Here is a tiny trained network, its code and every weight. The questions are about switching its units off for an input and a class, where a switched-off unit gives its printed mean instead of its output.

import numpy as np


def w(rows, s, z=0):
    codes = np.array(rows[::2]) - 128.0
    scale = np.full(codes.shape[1], s)
    scale[-1] = z or s
    return codes * scale


def f(y):
    return np.maximum(y, 0)


def log_softmax(a):
    a = a - a.max(-1, keepdims=True)
    return a - np.log(np.exp(a).sum(-1, keepdims=True))


def net(x, mask):
    res = np.array(x, float).reshape(1, 6) / 4 @ E
    y = f(res @ A[0][:, :-1].T + A[0][:, -1])
    res = res + np.where(mask, y, B[0][:, -1]) @ B[0][:, :-1]
    return log_softmax(res[-1] @ U[:, :-1].T + U[:, -1])


A, B = {}, {}
E = w([
[37,188,54,117,199],'x0',
[133,160,57,153,2],'x1',
[211,213,80,107,173],'x2',
[169,63,151,33,103],'x3',
[111,112,77,98,90],'x4',
[65,226,175,37,50],'x5',
],0.0087)
A[0] = w([
[155,218,123,193,175,223],'N1',
[218,77,155,150,145,195],'N2',
[68,87,100,208,78,231],'N3',
[81,133,74,1,89,147],'N4',
[188,145,114,164,107,219],'N5',
[44,139,92,107,128,207],'N6',
[166,31,239,48,119,179],'N7',
[70,165,92,253,147,205],'N8',
[163,121,206,106,171,241],'N9',
[74,56,196,156,192,201],'N10',
[160,182,108,131,33,196],'N11',
[68,85,137,24,106,211],'N12',
[97,164,223,74,139,140],'N13',
[194,157,145,57,153,255],'N14',
],0.0096,0.004)
B[0] = w([
[171,122,81,122,194,216],'N1',
[174,118,158,122,122,228],'N2',
[115,140,204,231,165,211],'N3',
[63,200,74,118,101,203],'N4',
[225,145,169,156,121,189],'N5',
[52,193,46,182,176,196],'N6',
[71,100,163,94,33,253],'N7',
[134,107,116,170,224,231],'N8',
[154,59,135,60,125,214],'N9',
[101,33,93,131,112,237],'N10',
[152,179,132,150,123,214],'N11',
[60,161,172,73,90,205],'N12',
[155,95,87,127,80,192],'N13',
[170,143,47,1,69,201],'N14',
],0.0081,0.011)
U = w([
[72,181,91,58,93,245],'0',
[106,109,117,179,233,89],'1',
[244,171,115,61,135,44],'2',
[178,158,196,237,108,183],'3',
[104,47,193,68,44,70],'4',
],0.011,0.0012)

Each question gives the input, the list of numbers given to net, and the class t.
The units are the neurons (one row each of A and B). Each row of codes is followed by its name. A weight is (code - 128) times the scale printed after its matrix; where a second scale follows, it is the last column's (A, B and U).
mask holds one flag per neuron, in row order. A switched-off neuron (its flag False) gives its mean, the last column of its row in B, instead of its output. The means were averaged over made-up inputs and are rounded, as every weight is.
A unit's drop is (log p(t) with every unit on - log p(t) with that unit switched off) / (log p(t) with every unit on - log p(t) with every unit switched off).
The circuit of an input: a set's keep is (log p(t) with only the set's units on - log p(t) with every unit switched off) / (log p(t) with every unit on - log p(t) with every unit switched off). Starting from the 12 units with the biggest drops (on a tie, the unit counted first), units are removed one at a time, each time the one whose removal leaves the highest keep (on an exact tie, the one counted first), for as long as the keep stays at least 0.8.
circuit, biggest first: the units of the circuit, biggest drop first
top k neurons: the k neurons with the biggest drops, biggest first
drop when u is switched off: that unit's drop, to one decimal
input [1,6,0,-8,2,0], class 1: circuit, biggest first -> N8
input [-4,-3,3,1,-1,-5], class 4: circuit, biggest first -> N7, N8
input [7,-1,-7,-3,-4,5], class 1: circuit, biggest first -> N8, N7
input [3,2,-7,3,2,0], class 0: circuit, biggest first -> N6, N4
input [5,5,-2,-7,5,6], class 1: circuit, biggest first -> N8, N3
input [7,4,-3,0,1,1], class 1: circuit, biggest first -> N7, N14
input [3,6,4,1,-1,1], class 2: top 2 neurons -> N7, N12
input [-4,-8,5,-1,4,-6], class 2: drop when N9 is switched off -> -0.1
input [-6,-8,6,7,-5,5], class 4: drop when N7 is switched off -> 0.1
input [-7,-8,5,2,-3,-6], class 4: drop when N7 is switched off -> 0.5
input [-5,8,-5,-4,0,7], class 3: drop when N3 is switched off -> 0.2
input [7,2,-5,4,-5,-1], class 1: top 2 neurons -> N7, N14
